In the rows, 128 means zero.
Each row is followed by its class.
[108  73 125 178  92 109 105 167 125 127 128  68 120 173  77 135  90 117
 182 167 103 159 137 119 111 139 128 105 124 116  99 118 153 158 113 104
 131 173] -> Q17
[ 83 117 165 176 109 115 121 137  97 131 129 114  98 137  87  95 118 158
 142 128 144 127 150 120 138 155 119 165  99 132  94 162  83 177 149 124
 136 155] -> Q396
[110  93 151 148 162 125 108 172 132  88 114 115 135 122 153 137  78 129
 135 124  88 152 141 124  82 145 134 137 145 146  90  78 146 126 110 155
 155 117] -> Q17
[120 144 108 133 133 203  65 121 106  97  84 111 173 182  78 157 111 183
 162 164 137 120 164  97  95 161 107  98 246 117 141  67 152 134  95 185
 119 121] -> Q987
[121  89 147 163 130  88 114 142 120 132 167 116 106 150 138 104 139 138
 143 155 125 150 157 140 140 141 107 149  74 120  90 160  86 182 139 171
 146 161] -> Q395
[121 125  96 161 161 169  77 148 108 107 105 128 163 170 102 152 119 190
 153 160 142 130 182 133 110 156 132 131 221 121 131  46 110 146 115 198
 140 138] -> Q740
[161 114 109 146 133 105 143 144 165 135 145 149 141 109 162 130 130 133
 144 167 129 136 115 160 166  87 133 150 111 132 124 114 135 134 128 130
  98 152] -> Q188
[155 147 111 125 114 177 121 125 157 125 118 142 156 120 110 158 128 150
 154 140 148 108 110 132 152 111 140 134 184 139 137  98 162 124 122 102
 115 112] -> Q649
[114  95 171 147 118  79 173 169 152 138 158 146  80  80 207  94 110  80
 113 134  99 132  93 169 137 101 139 149  28 167 108 148 120 136 127  93
 137 145] -> Q188
[148 140  74 130 108 131 119 116 152 117 101 116 132 138  96 153 133 126
 128 111 185 129 128 137 180  80 141 129 172 122 193  95 154 135 131 113
 135 136] -> Q649
[116 136 121 126 134  92 129 132 147 104 132 142  99 115 134  94 142 135
 111  78 175 127 135 172 166  96 148 163 117 158 162 117  81 147 137 143
 176 148] -> Q913
[152 149  93 129 149 168  95 109 125 117 106 150 180 156  93 147 148 211
 147 161 179 114 142 140 160 114 149 145 226 111 155  78 108 148 133 170
 111 128] -> Q649
[137 154 138  77 125 112 175  93 129 137 150 158 126 103 153 113 166 102
  96  85 150 107 104 130 163 104 125 114  70 129 138 160 127 103 143 108
 136 112] -> Q544
[116 149 155  93 158 180  94 123  66 113 104 137 158 152  95 153 128 144
 102 133  65 122 162  81  40 213 101  95 206 124  77  88 167 123 117 175
 140  79] -> Q396
[ 77 112 176 145 133 105 151 117  44 151 155 114 107 155 101 107 160 137
 116 149  88 127 129 157 121 184 137 119  55 103  82 180  73 176 153 127
 110 138] -> Q17
[139 157 136 129  85 181 132 122 133 144 102 110 143 134  60 151 138 170
 139 141 133 108 105 132 168 128 132 124 143 102 122 113 141 135 130  70
  95 129] -> Q740
[125 109 152 141 154 123 142 146 153 116 133 163 137  92 186 105 114 135
 112 137 120 125  95 128 138 111 120 156 111 148  96 111 136 128 148 158
 122 119] -> Q544
[ 96  89 164 175 135 138 111 157  87 141 133 107 138 142 129 161 106 148
 148 218  64 154 134 118  78 184 128 120 148 132  69  71 157 131 100 142
  89 136] -> Q740
[ 58  78 159 190 151  41 158 134  77 145 151  85  95 138 114 104 129 106
 101 147 106 143 160 133  79 168 157 144  71 135  91 154  64 131 151 130
 127 174] -> Q544
[128  92 152 127 144 115 138 157 137 103 145 143 124 111 186 115  91  98
 130 128  72 131 106 126 101 125 115 128 104 148  97 130 160 120 135 134
 138 108] -> Q17
[164 130  95 112 135 132 113 132 140 122 145 157 148 122 179 134 132 136
 146 153 150 147 127 162 159  99 125 120 151 122 139 113 149 156 132 176
 119 113] -> Q582
[185 144 110 111 107 155 156 103 159 151 101 124 161  89  87 164 120 120
 104 170  91 123  93  96 141 114 133 128 186  93 125  95 222  97 130  73
  68 105] -> Q396
[ 81  98 115 182  90 144 114 166 115 109  80  69 120 156  69 170  68 118
 132 122 134 141 116 107 117 135 120 107 149 137 133  92 163 129 106 108
 131 126] -> Q544
[ 89 116 134 163 116  91 152 131 107 160 152 140 104 142 143  89 142 135
 151 152 146 119 134 120 177 121 125 140  61 105 133 142  91 155 153 114
 117 169] -> Q396
[115  67  97 186 127 104  94 172 113 129 156  86 146 185 144 144  93 112
 170 192 108 181 157 117  91 143 121 105 137 117 100 101 147 148 102 176
 122 148] -> Q582
[ 77 135 172 119 137 106 143 105  83 129 160 108 105 153 123 115 169  97
  76 107 115 130 147 121  95 183 112 103  64 119  78 201  98 134 125 141
 143 120] -> Q987
[154 150 116  46 137 133 122 118 153  95 140 169 118  83 213 117 140  71
  62  33 151 143 109 154 141  97  97  93 117 178 158  83 162 117 106 165
 188  89] -> Q396
[128  93 134 177 119 169 123 144 118 140 111  88 157 157  79 179 107 153
 140 211  58 136 106 103 113 167 129 116 167 120  93  67 155 112 106 121
  71 137] -> Q395
[127 122 139  77 160 136  91 149 120  81 122 139 137 137 177 141 108 103
 102  73 104 148 142 145  62 144 130  87 134 159 125  95 141 114  95 187
 185  89] -> Q17
[195 115 108 100 119 104 174 115 194 153 146 147 160  82 202 165 113  64
 117 178  81 146  66  91 162  72 131 135 109 124 121 116 239  88 132 101
  63 114] -> Q649
[215 165 110  72 143 172 176  98 199 133 104 178 167  31 156 126 141 161
 116 141 142  83  57 147 207  61 143 172 176 131 168  83 162 105 164  87
 103 102] -> Q913
[152 141 141  95 144 160 138 145 155 104 122 150 143  95 140 141 109 123
 122 101  84 132  99 120 121 122 134 125 159 131  92  91 184 100 110 112
 146  92] -> Q17
[102 100  86 111 104  90 107 140 114 110 157  89  94 174 120 134 140  67
  89  55 162 162 170 164 100 121 129  53  90 136 164 154 106 122  92 155
 180 147] -> Q188
[145 124 124 139 130 147 134 115 101 140 126 114 151 127 117 141 136 130
 128 173  99 129 131  94 126 154 103 115 140 119 107 102 164 133 134 136
  98 121] -> Q396
[195 145  84 104 123 153 122 110 174 129 126 136 165 118 129 147 136 137
 133 151 148 128 125 113 156  91 110 122 168 104 155 101 190 109 119 130
 116 119] -> Q740
[149 101  67 129 130 127 119 140 150 116 156 111 152 153 134 158 130 106
 126 140 125 160 126 124 124 120 138  96 152 119 138  93 181  98  83 156
 131 123] -> Q913
[132  89 127 196 130 117 130 159 138 151 161 146 139 124 177 110 106 171
 200 229 134 139 100 146 175  97 148 161  97 134 114  95 102 166 128 145
  90 168] -> Q17
[132 111 131 169 142  95 157 149 143 141 119 137 111 109 155 105 115 146
 133 178 121 108 118 148 153  96 145 174 113 131 145 114  99 144 148 115
 124 167] -> Q188
[120 148 117  86 137 150 101 134 136  99 143 140 124 137 119 145 148 109
 114  59 136 145 157 137  95 153 119  82 136 139 123 117 148  96  97 146
 174 100] -> Q395
[116 119 127 181 101 167 106 170 171 111  85 104 140 133  92 149  59 159
 183 161 130 131 116  92 140 123 118 156 181 130 116 107 176 130 121 110
 111 129] -> Q582
[138 104  84 113 139 119  93 137 132 108 158 136 143 159 159 131 131 117
 131 110 145 159 160 147 113 121 106  87 141 125 136 114 146 122 103 185
 152 131] -> Q740
[148 159 102  53 112 151 151  61 106 133 137 130 147 127 105 143 188  89
  74  74 159 125 117 148 148 125 134  57 133 128 162 143 137  95 119 129
 121 112] -> Q544
[147 112 161 128 150 120 181 135 164 133 148 163 127  48 181 114 118 117
 102 140  77 130  64 133 163 111 106 167  82 141  89 118 163 101 150  98
  93 106] -> Q395
[ 61 134 119  93 149 122 100  74  25 134 142  95 129 212  83 149 187  93
 100  87 143 141 203 101  58 214 109  48 101 105 152 174 115 120 122 175
 152 117] -> Q649
[103  69 120 157 119  69 155 140 141 137 170  97 103 124 130 118 132  70
 109 125 121 164 133 129 123 138 124  96  37 132  97 175 134 126 134 138
 123 170] -> Q987
[139  85 115 143 142  65 148 161 172 127 159 125 129 102 209 120  97  82
 139 167  93 150 108 117 114 107 129 148  80 146 113 134 173 108 130 136
 113 137] -> Q913
[177 145 132  50 138 183 122  81 105 123 140 147 179 139 138 161 166 132
 130 133 102 129 120 148 124 148 116  73 136 100 120 132 180 127 107 143
 110  81] -> Q17
[151 152 162  78 127 134 140 126 149 118 154 172 113  87 192 102 139 115
 117  95 127 124 106 146 153  99 141 130  87 149 122 123 127 137 125 142
 158 109] -> Q17
[ 24  80 182 195 102  98 133 170  75 124 123  83  73 151 109 111  76  98
 109 107 102 131 124 119  92 171 119 125  74 161  97 170  92 151 130 112
 144 132] -> Q649
[132 150 145 152 135 149 134 128 133 132 119 165 129 103 134 100 151 207
 134 145 186  86 112 178 210 100 131 191 129 139 149 113  43 169 162 138
 125 146] -> Q740
[130 145 128 115 149 160 117 124 131 106 108 138 146 127 125 160 120 148
 107 120 108 119 137 140  98 146 132 130 182 128 130  88 159 101 112 129
 127  95] -> Q740
[ 55 161 160 115 122 174 102 126  82  95  86 136 112 159  81 125 101 151
 114  65 131 106 166  84  84 185 109 100 143 140 141 103 138 119 114 142
 162  92] -> Q396
[114 132 106 116 138 142  91 153 119  96 132 127 148 161 116 169 118 119
 132 119 114 151 150 127  70 162 141  96 201 139 103  82 187 111  81 148
 143  95] -> Q649
[148 117 112 172 120 137 121 134 151 129 122 134 152 145 101 123 123 181
 172 203 143 118 128 121 172 109 117 153 156 100 119 117 139 164 136 147
  94 156] -> Q987
[ 71  92 135 133 123  75 141 129  74 127 163  86 101 162 102 117 147  86
  99  95 122 144 148 133 100 172 123 100  61 134 108 201  85 129 137 136
 148 140] -> Q913
[108 107 117 150 121 147  93 156  98 117 118  97 138 175  83 150 102 132
 154 158 118 133 152 122  87 164 135 106 181 125 117 109 122 146 102 155
 147 134] -> Q17
[216 156  78  93 140 164 124 103 185 132 150 168 170 110 132 140 178 167
 134 134 164 129 122 167 201  82 139 130 170 117 153  73 127 120 106 157
 128 134] -> Q395
[193 116  94 118 139 139 160 130 189 127 125 155 151  62 168 139 108 105
  93 141 108 133  77 109 153  84 125 135 153 137 132  85 206  88 136 120
 103 107] -> Q396
[129 134 163  80 149 106 130 129  99 116 160 154 126 111 187 109 138 101
 111 100 105 130 128 150  77 144 118 118 104 142  93 169 144 131 127 128
 155  78] -> Q649
[ 63  67 132 194 130  67 124 167 107 122 161 105  92 164 144  95 119 112
 142 133 134 149 151 141 118 140 127 123  49 149 121 153  82 149 131 154
 155 163] -> Q913
[113 119 162 165 162 101 172 120 110 149 151 145 110  91 142 107 147 147
 100 179  72 114 117 155 139 149 159 181 112 136 107  94  81 133 163 129
  86 147] -> Q395
[ 98 141 125 126 136 119 125 101 116 136 141 125 108 138 115 115 146 119
 108 102 127 133 160 104 118 144 112 104  91 124 156 125 114 108 137 153
 130 134] -> Q395
[191 185 125  37 139 175 130 109 158 110 137 185 159  88 183 136 151 129
 114 105 114 127  89 151 149 107 121 127 157 133 127  71 186 115 113 125
 130  75] -> Q395
[183 189 109  65 119 149 154  94 165 118 126 182 141  84 161 113 149 132
 123  88 172 109  94 133 186  61 128 132 128 126 172  98 182 111 127 105
 140  92] -> Q544
[144 154 140 161 103 153 148 118 146 156 113 127 135  99  96 131 127 195
 154 193 135 102  90 141 204  99 139 171 156 131 139  73 117 157 147  95
  76 147] -> Q582
[ 84 129 148 119 122 141 124 132 108 119 109 105 120 143 119 145 116 112
 107 126 107 127 134 105  93 167 134  95 125 146 132 107 143 114 105 138
 139 112] -> Q913
[209 164  90  59 148 141 138 110 185 118 132 178 157  78 200 137 148 138
 116 110 170 129 102 184 182  63 154 141 157 122 171 103 149 124 131 145
 139 100] -> Q582
[115 137 154 124 120 157 142 102  92 143 129 124 128 138  88 141 152 138
 100 135  95 108 131 117 124 174 126 120 132 103 108 142 135 128 128 117
 106 114] -> Q396
[138  97 134 194 134 115 140 144 140 143 133 128 133 115  92 121 123 202
 177 190 135 125 119 166 178 107 178 186 114 128 123  77  79 165 149 117
 103 184] -> Q17
[105 147 141  61 109 101 147  74 119 134 169 109 100 146 107 136 191  60
  61  29 146 151 161 134 127 152 116  57  47 114 132 221 129  98 113 132
 160 114] -> Q582
[112 170 125  93 153 191  99  93  86 106  76 113 159 142  68 189 147 143
  74 102 118 123 160  86  81 186 118  94 211 121 138  59 167  94 121 152
 121  80] -> Q396
[134  98 135 151 137 111 143 147 126 137 159 150 150 126 157 110 135 154
 172 181 115 137 102 178 163 123 128 150 108 118  83 125 111 159 123 127
  94 160] -> Q987
[171 144 124 122 130 111 170  60 110 190 195 170 138 137 116 103 239 160
 127 169 145 102 133 185 204 131 145 133  64  98 126 172  69 161 143 125
  97 171] -> Q396
[ 81 136 150  95 120 141  82 150 115  82 118  89 101 172  83 143 113  82
  86  37 111 148 176  96  36 183 126  74 128 136 108 132 154 115  90 160
 211  97] -> Q17
[113 148 127 103 120 166 106 131 125 104 109 130 131 138 118 136 122 135
 104  78 158 116 127 153 128 135 118 117 161 153 154 103 111 119  99 139
 163 114] -> Q740
[146 182 132  45 133 184 118 108 123  93 100 148 139 117 157 155 131 119
  93  69 122 122 113 149 114 127 119  99 169 150 152  94 174 106  84 129
 152  78] -> Q188
[ 90  84 110 166 117 118 122 140  94 136 143  99 127 174  93 145 123 120
 126 130 118 153 150 138 115 166 140  90 117 135 113 106 107 131  97 146
 126 162] -> Q396
[135 107 110 136 101 140 123 171 161 110 129 118 136 132 122 165  94 102
 145 109 115 159 111 130 119 116 143 105 139 131  88  92 200 118  91 109
 142 118] -> Q544
